Below is a small trained network, with its code and all its weights. Each question gives an input and a class and asks what happens when units are switched off, that is, made to give their printed mean instead of their output.

import numpy as np


def w(rows, s, z=0):
    codes = np.array(rows[::2]) - 128.0
    scale = np.full(codes.shape[1], s)
    scale[-1] = z or s
    return codes * scale


def f(y):
    return np.maximum(y, 0)


def log_softmax(a):
    a = a - a.max(-1, keepdims=True)
    return a - np.log(np.exp(a).sum(-1, keepdims=True))


def net(x, mask):
    res = np.array(x, float).reshape(1, 6) / 4 @ E
    y = f(res @ A[0][:, :-1].T + A[0][:, -1])
    res = res + np.where(mask, y, B[0][:, -1]) @ B[0][:, :-1]
    return log_softmax(res[-1] @ U[:, :-1].T + U[:, -1])


A, B = {}, {}
E = w([
[143,106,139,94,168,116,149,132,131,97],'x0',
[90,138,96,222,199,142,249,67,116,156],'x1',
[110,185,50,99,163,208,98,170,52,98],'x2',
[130,159,157,90,198,107,110,85,138,88],'x3',
[78,137,43,102,75,46,150,107,114,67],'x4',
[147,208,189,52,72,125,189,135,58,200],'x5',
],0.013)
A[0] = w([
[143,190,167,105,75,89,176,139,101,151,86],'neuron 0',
[159,155,144,144,146,193,121,158,114,118,101],'neuron 1',
[166,126,152,82,99,105,160,103,77,164,90],'neuron 2',
[178,91,199,153,135,149,110,104,141,177,51],'neuron 3',
[135,137,144,127,112,109,163,150,189,121,84],'neuron 4',
[104,149,113,160,179,131,175,122,130,190,146],'neuron 5',
[139,170,33,83,160,235,115,165,58,85,121],'neuron 6',
[104,110,137,171,128,142,75,88,106,173,92],'neuron 7',
[194,117,188,185,172,170,84,148,130,157,51],'neuron 8',
[84,135,105,164,160,149,216,65,118,147,127],'neuron 9',
[135,130,211,120,159,161,142,177,125,169,69],'neuron 10',
[117,108,152,114,108,139,140,129,93,123,133],'neuron 11',
[98,142,100,151,146,77,171,129,104,130,61],'neuron 12',
[120,137,94,129,109,61,120,122,101,116,2],'neuron 13',
[75,133,64,90,85,7,128,131,89,70,80],'neuron 14',
[177,136,168,148,125,65,136,144,195,149,104],'neuron 15',
[129,135,104,154,168,117,162,94,111,167,109],'neuron 16',
[135,114,90,138,150,133,113,120,178,124,85],'neuron 17',
[113,168,136,81,119,121,159,137,112,148,87],'neuron 18',
[105,151,123,72,145,133,156,127,60,188,72],'neuron 19',
[95,54,98,179,145,126,54,124,175,85,113],'neuron 20',
[187,129,114,88,95,119,66,132,157,115,124],'neuron 21',
[139,64,173,134,94,92,155,83,157,124,80],'neuron 22',
[157,87,181,141,85,33,147,69,185,171,86],'neuron 23',
[137,166,180,91,102,90,148,108,107,179,75],'neuron 24',
[105,144,135,103,154,139,138,110,159,135,57],'neuron 25',
[147,111,157,102,99,91,62,179,98,114,156],'neuron 26',
[149,147,134,76,82,122,68,145,159,126,133],'neuron 27',
[77,160,106,129,71,32,150,121,127,89,76],'neuron 28',
],0.012,0.003)
B[0] = w([
[79,92,113,182,171,134,156,150,196,133,208],'neuron 0',
[177,144,86,102,175,63,85,163,84,183,177],'neuron 1',
[105,110,113,174,144,59,127,154,217,90,191],'neuron 2',
[175,153,103,93,122,91,92,163,116,211,187],'neuron 3',
[118,100,112,154,90,100,90,92,119,145,154],'neuron 4',
[185,96,163,146,64,170,173,76,131,126,202],'neuron 5',
[45,89,68,129,96,147,2,42,30,163,253],'neuron 6',
[121,96,148,79,160,122,115,167,141,142,155],'neuron 7',
[178,210,99,91,173,55,224,181,96,208,200],'neuron 8',
[206,64,212,120,56,198,142,131,109,56,230],'neuron 9',
[172,168,128,138,180,110,129,137,164,199,191],'neuron 10',
[130,86,94,93,181,151,119,154,135,68,150],'neuron 11',
[188,156,140,134,95,142,161,161,106,108,177],'neuron 12',
[171,154,117,77,123,84,138,166,141,129,165],'neuron 13',
[212,140,104,116,144,103,156,211,86,200,231],'neuron 14',
[115,116,59,85,42,116,57,55,92,134,183],'neuron 15',
[154,71,163,139,90,215,118,160,124,46,185],'neuron 16',
[70,131,112,186,161,96,194,162,152,95,160],'neuron 17',
[100,72,103,160,191,88,126,160,231,149,181],'neuron 18',
[45,66,124,165,147,101,135,155,152,104,203],'neuron 19',
[50,135,86,187,222,134,214,209,231,63,211],'neuron 20',
[171,76,177,147,57,187,144,157,138,59,184],'neuron 21',
[78,105,138,138,117,120,38,92,61,170,187],'neuron 22',
[62,97,104,88,112,95,23,3,58,142,221],'neuron 23',
[48,145,100,156,149,120,166,178,188,66,197],'neuron 24',
[139,129,162,113,132,91,109,148,101,105,142],'neuron 25',
[184,73,204,174,22,186,156,97,126,70,192],'neuron 26',
[177,105,195,175,48,187,180,96,113,72,190],'neuron 27',
[206,192,103,104,154,85,160,169,80,217,206],'neuron 28',
],0.007,0.021)
U = w([
[199,92,254,121,92,203,166,104,105,70,126],'0',
[43,116,59,98,139,109,53,36,35,154,253],'1',
[11,118,97,145,186,100,182,171,241,108,100],'2',
[249,198,84,85,169,67,168,173,68,208,6],'3',
],0.0097,0.0017)

Each question gives the input, the list of numbers given to net, and the class t.
The units are the neurons (one row each of A and B). Each row of codes is followed by its name. A weight is (code - 128) times the scale printed after its matrix; where a second scale follows, it is the last column's (A, B and U).
mask holds one flag per neuron, in row order. A switched-off neuron (its flag False) gives its mean, the last column of its row in B, instead of its output. The means were averaged over made-up inputs and are rounded, as every weight is.
A unit's drop is (log p(t) with every unit on - log p(t) with that unit switched off) / (log p(t) with every unit on - log p(t) with every unit switched off).
The circuit of an input: a set's keep is (log p(t) with only the set's units on - log p(t) with every unit switched off) / (log p(t) with every unit on - log p(t) with every unit switched off). Starting from the 12 units with the biggest drops (on a tie, the unit counted first), units are removed one at a time, each time the one whose removal leaves the highest keep (on an exact tie, the one counted first), for as long as the keep stays at least 0.8.
circuit, biggest first: the units of the circuit, biggest drop first
unit that matters most: the unit with the biggest drop
k most important neurons: the k neurons with the biggest drops, biggest first
drop when u is switched off: that unit's drop, to one decimal
input [2,-7,-8,-2,-1,5], class 1: circuit, biggest first -> neuron 23
input [5,1,-6,3,-6,8], class 2: 2 most important neurons -> neuron 24; neuron 6
input [1,-5,-1,-1,6,-1], class 3: 3 most important neurons -> neuron 14; neuron 28; neuron 9
input [-4,6,5,7,7,-5], class 3: 3 most important neurons -> neuron 14; neuron 28; neuron 26
input [7,-5,-6,-8,2,-6], class 1: 2 most important neurons -> neuron 23; neuron 22
input [2,-1,6,-3,3,7], class 2: 3 most important neurons -> neuron 23; neuron 18; neuron 0
input [4,-4,-6,-8,4,-6], class 1: 2 most important neurons -> neuron 23; neuron 22
input [-8,6,6,5,-6,2], class 0: 2 most important neurons -> neuron 9; neuron 5
input [-4,-6,-8,8,-3,-3], class 1: 2 most important neurons -> neuron 23; neuron 15
input [4,-6,3,8,-4,-7], class 2: 3 most important neurons -> neuron 20; neuron 9; neuron 17
input [6,-8,1,-6,0,7], class 0: 2 most important neurons -> neuron 26; neuron 27
input [4,-2,1,3,-7,6], class 3: 3 most important neurons -> neuron 8; neuron 20; neuron 3
input [-3,-3,1,-1,-1,-4], class 2: 2 most important neurons -> neuron 20; neuron 9
input [8,1,3,-4,-8,-7], class 3: unit that matters most -> neuron 8
input [0,-6,-6,1,6,-6], class 0: 2 most important neurons -> neuron 6; neuron 21
input [-8,5,-8,-1,-4,6], class 1: drop when neuron 23 is switched off -> 1.1
input [5,4,-5,0,2,-3], class 1: drop when neuron 26 is switched off -> 0.2
input [2,6,3,-3,8,-2], class 3: drop when neuron 14 is switched off -> 0.4
